[ 10.6  16.6   3.9   6.0  17.5  -6.3  23.8   9.3   1.4 -15.3   8.9   4.2
  28.4   0.8  32.1   0.6  39.7  -4.1   0.7  -1.4   7.9  -9.9   1.0   8.0
  11.4   2.0  18.8   8.7   3.5  -9.2  35.4   1.7  11.2]	Ls + (7)
[-12.7  12.6   7.3 -18.3  29.6  -3.1  14.3   6.9   4.0 -25.5   3.9   3.6
  21.9 -11.2  43.0  -0.5  18.1  -1.1   7.3  -7.0  18.9  -7.5  -0.3  10.0
  17.3  10.0 -69.0  24.3  -8.8 -14.8  33.9   8.5  16.5]	NL + (11)
[-12.1  13.8   5.7 -12.0  14.7  -7.4  20.9   7.0   8.6 -23.1   4.6  10.9
  24.8   0.7  53.1   1.6  18.5   3.7   7.7   8.9 -28.9  -9.5  20.0  12.3
  15.7   3.3   3.2  15.6 -17.6  -9.2  43.0   4.2   8.4]	Ls + (11)
[-20.6  16.8   2.9 -14.9  -0.9 -14.8  25.7  -6.7  -0.5 -14.8  -1.4   8.6
  26.3 -16.9  40.6   9.1  36.6   7.8  -8.0   3.4  -0.2  -6.0   3.6   3.0
   0.6   3.4  22.6  10.6 -32.9  -1.5  47.5   1.8  14.5]	NL + (12)
[ -3.9   4.1   5.1 -42.4   9.3   2.5  12.2   3.6  -2.1 -18.7   4.8 -10.7
  23.6  -8.6  31.8   7.3  16.3   2.5  -2.1  -3.9   2.1 -14.5  -4.7  10.0
  20.3  13.6  19.2   4.7  -8.4 -15.7  19.1   7.6   6.2]	QZ + (11)
[-18.0  16.9  -7.5 -21.3  11.4  -2.9  16.5  -4.2   5.6 -18.9  11.3   9.8
  47.4   8.3  52.2   9.1  24.3   1.9   1.2  -1.6  14.6  -8.6 -11.6   0.3
  21.3  -2.4   5.0  10.7   2.0   2.8  23.1   4.2  12.3]	LC + (11)
[-10.8 -11.7  -2.6 -19.4   9.5  12.0  -5.9   1.5   3.0 -16.1   3.3  -7.6
  76.7   0.3  64.3   7.0  15.1  -1.0  -2.1   3.9   3.7   4.3   1.3  -9.5
   2.5   3.8 -14.0  21.2   8.6  -0.6  10.8   3.7   4.8]	QZ + (11)
[  6.5  14.4   6.8  -1.0  -2.4   3.1  30.0  -5.3  -0.6 -21.9  14.6  -7.4
  18.4  -9.6  46.4  17.9  17.0   7.1   0.5  10.2  -4.9  -5.9  20.3  13.2
  20.4   5.3   8.9   3.1 -11.3  -3.8  18.4  -1.5   9.2]	PM + (11)
[-2.5  8.4 -0.1  4.7 18.7  2.8  3.5  4.1  7.1 -5.6 17.5 14.7 26.4 -4.4
 34.3  5.8 -0.9  2.7  1.8 10.3  4.7 -1.7 14.3  5.9 12.8 -4.9 11.3 13.1
 -8.6 -5.6 15.2 10.7 13.8]	Ls + (11)
[-21.2  12.2  -7.6 -24.2  -0.9  -3.5   1.1 -12.8  -3.4  -8.1  -8.8   6.9
  46.6 -17.5  67.5  -0.4  29.9   3.3   1.6   1.4   1.3 -15.0   0.2  16.8
  15.8   1.6   7.8  13.5  -4.8  -1.6  39.9  -1.7  31.3]	LC + (14)
[-10.8  13.6   6.9   0.6   9.6 -28.9  22.6  -1.2  -0.2 -12.0  13.7  -0.4
  12.9 -10.6   7.4  -2.5  38.5   2.3  15.8  -7.2  12.4  -5.2 -11.5  -4.0
  12.8   4.9  14.2  11.6   2.9  -1.3  10.0   0.0   1.9]	NL + (7)
[-14.7  11.3  -0.2 -20.9   2.1  -7.2  19.3   4.8  -8.8 -27.0  20.7  -4.2
  31.0  -4.4  34.8   4.4  27.7   2.4   6.3   5.1   7.0  10.3  -6.6  -0.8
   8.5  -0.5  28.0   2.4  -5.5   3.2  38.3   3.8   6.6]	NL + (12)
[ -1.7  10.8   6.0  -4.3  12.0   3.9   2.7  10.9   3.8 -22.8   3.4  15.6
  34.7  -0.3  38.7   7.5  25.8  -5.0  -6.7   0.1   2.4  -6.4 -11.9  15.4
  16.0  17.2  14.0   3.1  -5.2   3.4  20.5   5.4   5.1]	QZ + (7)
[-30.3   8.5   2.2 -14.2  27.0  -3.3  13.9   1.1   5.1 -10.5  10.2   9.2
  24.5  -9.8  43.1  -9.2  17.4   7.4   4.3  -2.3   2.6 -14.9   0.7   1.4
  15.7  -9.2  22.5   0.0  -5.9  -2.8  24.4   0.5   3.6]	Ls + (11)
[-27.6  48.1  -1.6 -32.0  12.6  -9.6  16.5  11.1   4.9 -34.5  -5.1  35.0
  79.2   1.8  74.7   2.5  37.7   1.8  -0.2   1.0  13.0 -18.0 -21.4  10.7
  23.2   1.8  13.1  26.8   9.7   7.2  43.0   4.1  19.7]	LC + (14)
[-19.1  15.7   2.9  -3.9  12.6  -0.7  19.2  -2.6   4.2 -18.7   6.9   6.7
  31.5 -14.4  38.1 -11.6  48.1  -2.4   5.2  -9.2  -1.1 -12.9  -2.1   3.1
  21.1 -16.0  21.6  17.8 -20.8  -0.1  47.8   2.4  26.1]	LC + (12)
[-14.9  17.3  -7.9 -25.8  18.2   2.6   8.3  -1.3   2.8 -22.6   4.4  -8.0
  48.0  -5.2  62.9  11.5  25.3 -11.9  22.5   4.5   4.2  -9.8  -3.3   4.1
   8.1   3.3  14.1  23.4   3.2   3.3  49.4   2.8  10.5]	LC + (11)
[ -8.6  10.2  -3.6  -4.1  10.2  -8.9  11.3  -1.0  -1.7 -18.6  -2.9   7.6
  37.7   2.6  43.5  17.1  40.0  -0.4  -5.3   1.5   4.2  -2.9  -4.1   8.0
  11.8  -4.6  21.1  19.7   3.0  -0.5  34.6  -5.7  14.0]	LC + (7)
[ -4.6  22.3   8.1  -3.0  14.0  -4.9  14.5  -5.1   0.5 -21.4   1.4   9.2
  24.3 -13.9  43.1  -0.3  36.9   5.1   7.6  -5.4  -1.1 -17.1  -6.0  15.6
   8.7  -0.3  27.6  25.4  15.4  -7.9  55.7  -3.7  29.4]	LC + (7)
[ -8.3  17.3   1.4 -16.0   5.5  -3.5  16.5  -2.3   4.9 -17.9  -4.6   6.8
  24.8   8.4  47.2   4.8  29.9   1.5   7.7   1.6  15.1 -13.1  -7.2   7.6
  24.3  -3.5  15.5  17.6   0.5  -2.9  47.8   6.0  -3.1]	LC + (14)
[-11.8   8.5   0.0 -33.4  14.1  -0.2   6.0  12.2  21.7 -16.8  10.0  12.7
  38.3  -4.0  47.1  10.9   9.7  -0.3   4.7   6.0  12.2  -2.5   3.6  -5.5
  14.7  -4.8   8.7  15.7   3.2  12.0  33.8  -2.0   5.8]	LC + (11)
[ -5.0  12.3  -4.8   1.2  -7.3  -3.6   2.4   3.4   8.0 -22.3   0.9  -1.1
  45.0   5.1  47.9  -3.2  47.8  37.1  -4.8   4.6   1.3 -23.4  -4.5   9.3
  13.1  -3.6  10.7  11.9   4.8  -7.0  22.2 -10.1   3.1]	QZ + (14)
[ -6.2  17.7   4.9 -12.4   9.6   1.6   8.7  -6.8  -3.0 -21.3  11.3   9.3
  43.5   0.4  67.0   9.5  14.6   2.8   1.5  11.4   1.7 -15.4  -1.8  12.0
  24.4   9.6  15.0  11.4   1.9   1.4  32.4  12.3   9.0]	NL + (11)
[-12.8  21.6  -3.6 -12.3  10.5  -7.2  17.7  -0.6  18.3 -17.0   3.9   7.0
  32.7 -12.1  43.0   8.3  38.9  -5.6  -4.7 -15.3  -3.4 -14.9  -7.2  -3.4
  18.9   3.8  14.8  27.5   1.7  -1.5  47.9   8.3  13.7]	NL + (12)
[ -4.2  30.6  -0.6  17.3  21.7 -14.3  30.8   2.0   4.4 -18.0   4.9  10.6
  20.1  -7.6  29.1  -0.8  19.9   5.8   4.6  -5.2  -3.8  17.7   5.2  17.9
  23.4 -10.4  17.7  20.0   6.6  -8.1  41.5   5.1  10.1]	Ls + (14)
[ -6.1   9.1  -1.8   2.7   3.7  -2.8  -5.8  -1.4   9.8 -27.4  32.4  -3.4
  55.6  -0.7  52.2  15.0  41.7   7.3   1.6  10.5   7.7  -0.9  -5.0  12.4
   6.4   2.5   0.4  22.9   6.4  -1.1  19.8  -8.0   6.0]	QZ + (7)
[-13.3  19.4  -0.7   1.1   5.7  -5.2  23.0   0.6  14.3 -13.4  14.3  -3.5
  26.5  -0.6  23.7  10.6  38.4  -2.1  19.1 -16.5  -1.9  -8.5  -2.0  16.9
  12.8  -2.5  19.5   4.0  35.3  -8.4  39.0   5.8   3.2]	LC + (14)
[ -9.1  22.5   0.1   1.3  -9.4 -22.4  14.9  -1.4 -15.8  -3.2  -0.5   5.6
  -1.3 -12.3  11.1   2.6  33.3  -0.1  -0.3   8.0  -7.9 -16.8  -4.1  26.4
  12.9  -0.5  14.6   0.6  -8.5  -9.4  10.6  12.6  15.8]	NL + (12)
[-15.1  37.9 -26.8 -16.3   0.0   5.4   1.7  -2.1   7.9 -22.2  -1.0   8.9
  33.5  -3.7  70.9   1.1  25.2  11.3  -5.7  -3.5   6.1 -11.8  -8.4  17.6
   7.8  10.3  10.3  13.7 -12.1   5.0  43.2   2.1  15.7]	NL + (11)
[ -6.3  12.5   3.0  -9.0   8.4  14.0   4.8   4.3  -2.2   2.5   5.5  -2.9
  36.0 -10.0  40.4   8.5  18.8  16.2   5.6   1.6   2.3  -7.8   4.3  21.4
   3.8   1.3  43.8  19.1  30.8 -12.3  58.3  12.0  20.6]	NL + (7)
[ -0.4   5.8  18.3 -14.8  11.5  -5.8  16.7 -10.3   7.3 -45.3   8.5  10.3
  22.5 -18.4  34.4  47.6  27.4  -9.5   1.0   5.0   2.9  -6.7 -18.3  -6.0
  15.2  10.5  12.4  21.0  -4.2  -3.6  39.4  -0.4  11.6]	LC + (11)
[ -1.4  10.1   2.1  -0.5   2.7  -2.5  22.8  -1.1  -9.4   2.3   9.1  -1.2
   7.1 -18.4  26.9  17.1  25.8  -8.1  -1.1   4.5   4.8 -14.4  11.2  -0.2
  14.4   7.8  18.3  -1.2 -13.4  -0.6  52.1   6.4  13.6]	Ls + (12)
[-17.9  20.9   3.5   0.7 -10.0  -4.6  22.8  -0.2  -2.5 -19.6 -28.9  17.1
  -1.2  -1.6  23.2  -5.9  30.6  44.4  -6.6  -6.5  -1.2 -16.1 -12.7  16.0
   9.8   3.5  10.8   2.8  -5.7 -14.6  42.0   8.3  14.2]	LC + (12)
[-11.9  16.6  -6.4 -24.1  -2.7   5.2   6.9   3.0  -4.4 -15.5  -2.5   8.0
  28.2  -8.0  42.0  -1.3  33.2  -1.3  13.3   4.3  -1.3 -25.3 -13.9  15.0
  -0.1  -3.2   8.0  38.8  -3.4   4.4  47.9   7.9  38.7]	LC + (12)
[ -6.3   2.7  -3.3 -15.9   9.2   4.7   9.4   1.6   2.5 -26.5   6.1   9.0
  46.7 -16.8  59.8  10.3  16.0  -1.2  15.0 -10.0  -3.6  25.1   1.0  13.0
  12.9  -0.1   9.1  15.9 -11.0  27.1  43.2   3.8  11.0]	LC + (11)
[ -9.9  22.2  -2.2 -21.8  40.1   3.0  -0.6  -2.4   2.7  -5.4  13.2   8.4
  19.0  -8.9  45.0   3.3  10.2  10.9   6.4  -9.9  -5.2  -8.4  -0.6   8.8
  14.6   0.1   8.1  10.5  -0.3   4.8  42.3   9.6  16.6]	NL + (11)
[ -4.0   8.4   4.7  -3.3   9.5  -7.6  18.3   5.0   1.1 -22.3   0.8   6.8
  19.9  -2.3  12.5  -0.4  24.0  -8.3  -0.5  -5.8  -3.1 -10.3   4.8  12.7
   7.6  -5.0  13.7  14.9  -9.3  -0.2  33.5   8.2  13.1]	Ls + (7)
[ -9.3  29.9   6.8 -26.4  12.7   2.1  23.6   3.7   2.8 -26.4   9.4  15.6
  43.3  -8.3  56.7  11.6  19.4   1.9   1.9  10.5  15.2  -9.6   2.3   0.1
  24.4   4.9  14.4  19.0  -5.0  -0.2  46.8  12.8  14.4]	NL + (11)
[-10.5  31.4   4.0  -6.5  -8.3  -2.7  15.6   2.6  16.6 -42.8  -2.0   4.3
  28.9  -5.6  42.6  -4.7  38.8   4.6 -12.9   2.5   1.1 -16.0   2.6  21.9
  13.1  13.1  11.7  15.4  -5.4 -10.7  47.1  -6.3  15.3]	NL + (14)
[  1.3  31.8  -4.6 -14.8  16.6   5.7  11.9   4.1  -2.4 -23.4   7.0  -2.0
  16.1  -7.1  44.6  12.7  14.5 -13.5 -12.7  -0.5  -4.9 -15.5   7.5   3.2
  16.2   1.6  39.3  11.9  -5.6   5.2  36.0   5.7  17.2]	Ls + (11)
[-10.5  12.9   5.8 -61.1  17.4   5.5  18.2  -9.3  -2.1 -26.2   3.9  14.6
  45.1 -10.5  69.1  -4.5  34.7  -2.4  10.3   1.8   5.9 -17.7  -4.3  12.5
  23.1  12.2  21.6  13.1  -9.2  -2.9  50.0   7.8  14.4]	LC + (11)
[ -6.1   8.3  -0.2   1.9   5.5  -1.7  10.4 -36.5   7.4 -18.1  17.3   0.3
   7.9 -17.1  32.7  -1.1  29.5   0.4   2.5  -7.0   0.7  -4.4  16.5  -0.9
  15.0  -7.7  18.9   7.3 -14.2  -6.8  21.9   2.3   8.9]	Ls + (12)
[-16.2  34.9  20.1 -15.3  22.2  -5.4  21.6   1.0   0.1 -39.5  11.4   2.4
  29.9  -4.2  46.4  -3.6  39.7   7.7 -11.4  -3.8   6.4 -19.4   5.8  14.6
  13.6   6.1  25.6   4.2  -9.1  -2.9  53.9   1.1  16.2]	NL + (11)
[-19.2  13.9   5.4 -14.4   5.0   6.3  11.7   3.8   8.9 -21.9   4.5  11.4
  27.2  -7.1  25.9  10.2  19.8   4.8  -0.6   6.8  13.6 -10.6  -1.5  -2.1
  17.9   0.2   6.1  14.2  -4.2   2.2  36.9   6.1   8.3]	QZ + (11)
[-10.1  12.8   7.0  -4.7   4.0  -8.8  11.0  -5.0   7.9  -1.3   5.7   4.0
   9.9   9.5  10.1 -13.8  36.2  -5.2 -12.2 -13.2   5.5 -14.5   5.4  -2.7
   9.8  -4.1  17.9  10.0   1.0  -3.5  26.6  -7.5  -4.3]	NL + (12)
[ -4.5  10.0  12.0   3.7   0.0 -14.0   6.2  -7.4   4.6 -11.1  16.6   2.7
  -8.2  -1.8  -2.9   1.3  29.4   3.2   1.3   0.6 -21.7  -5.9   9.7  -5.0
  14.4   7.0  19.4  20.2 -24.4  -0.6  30.8  -1.3   5.5]	Ls + (12)
[  0.9  27.2   8.3 -12.5  12.6  -5.3  29.6   2.8   0.2 -47.8   5.7  17.6
   9.8 -11.3  37.2   5.0  28.2  16.0   3.4   3.4   1.2 -23.5   1.7  22.2
  19.5  -5.4  14.8   8.5  -7.5  -2.8  36.6   6.0   1.4]	NL + (11)

[  4.3   9.1   6.3   7.9  -2.3  -0.3   1.3  -2.7  -0.3  -3.4   1.5   2.8
   6.6  -0.7  -4.0   5.5  -1.4   2.2   1.6  -4.0  -5.5 -14.2  -8.0  -1.2
   0.7  -2.8   6.1   4.6   3.7  -9.2 -15.5  -2.6  -8.8]	J + B
[12.1  7.2  4.1  2.7 -3.8 -0.8  3.4 -0.3 -6.2 -6.9  2.8  6.1  3.2  5.7
 -2.2  1.4  1.7  3.6 -0.7  8.4  1.1 -4.8  2.5 -4.5 -1.3 -1.0 -1.1  1.7
  8.8 -4.1 -3.7 -1.1 -6.2]	J + U
[ -4.8   2.0   1.4  10.3  -4.5  -0.9   2.8  -7.0  -5.2 -10.3   1.9  -6.1
   7.5   9.2 -11.3  -5.1   2.1   6.0  -1.1   1.2  -2.0  11.9   3.3  -8.4
   0.0   8.5   6.5  -4.9   7.4  -3.6  -5.4   1.0 -23.4]	Q + U
[ 4.4  6.9 11.0  0.7  0.2  2.9 -2.8 -5.2  1.1 -4.4  6.0  3.5  0.2  7.3
 -0.4 -0.5 -1.2 -0.8  0.4 11.0 -3.4  4.6  4.0 -2.0 -0.6  1.2  4.1  3.6
 -1.1  3.8 -1.6  0.4 -1.7]	D + B
[ -2.2   2.0   6.5   4.3  -0.8   2.6  -0.5 -10.8  -2.0  -5.4   0.4  -2.2
   3.2   1.2  -5.4  -2.5   0.0   0.3   0.5   5.7  -0.7   6.8  -5.4  -5.2
   1.9   3.5  -0.7   5.5   7.9   4.3 -10.3   0.4 -13.3]	J + B
[  4.8   3.4  14.2   3.1  -0.7   0.9   3.8 -10.1  -3.8  -7.3   3.1  10.1
   3.9   4.6  -8.0   1.4  -7.0   1.8  -1.4  11.4   0.2 -10.4   5.5  -3.9
   1.0   0.9  -1.1   6.8   0.6  -3.7 -13.9   3.4  -9.7]	D + U
[  3.7   5.1  11.5   4.4  -0.2   2.9  -2.2  -3.0   2.9  -7.4   0.4   2.2
   5.3   2.8  -3.7   1.5  -2.2   1.2   1.5   6.1  -3.1  -2.5  -5.0  -0.6
  -0.9  -0.6   7.1   0.2  10.9   2.0 -11.4  -0.2 -10.2]	J + B
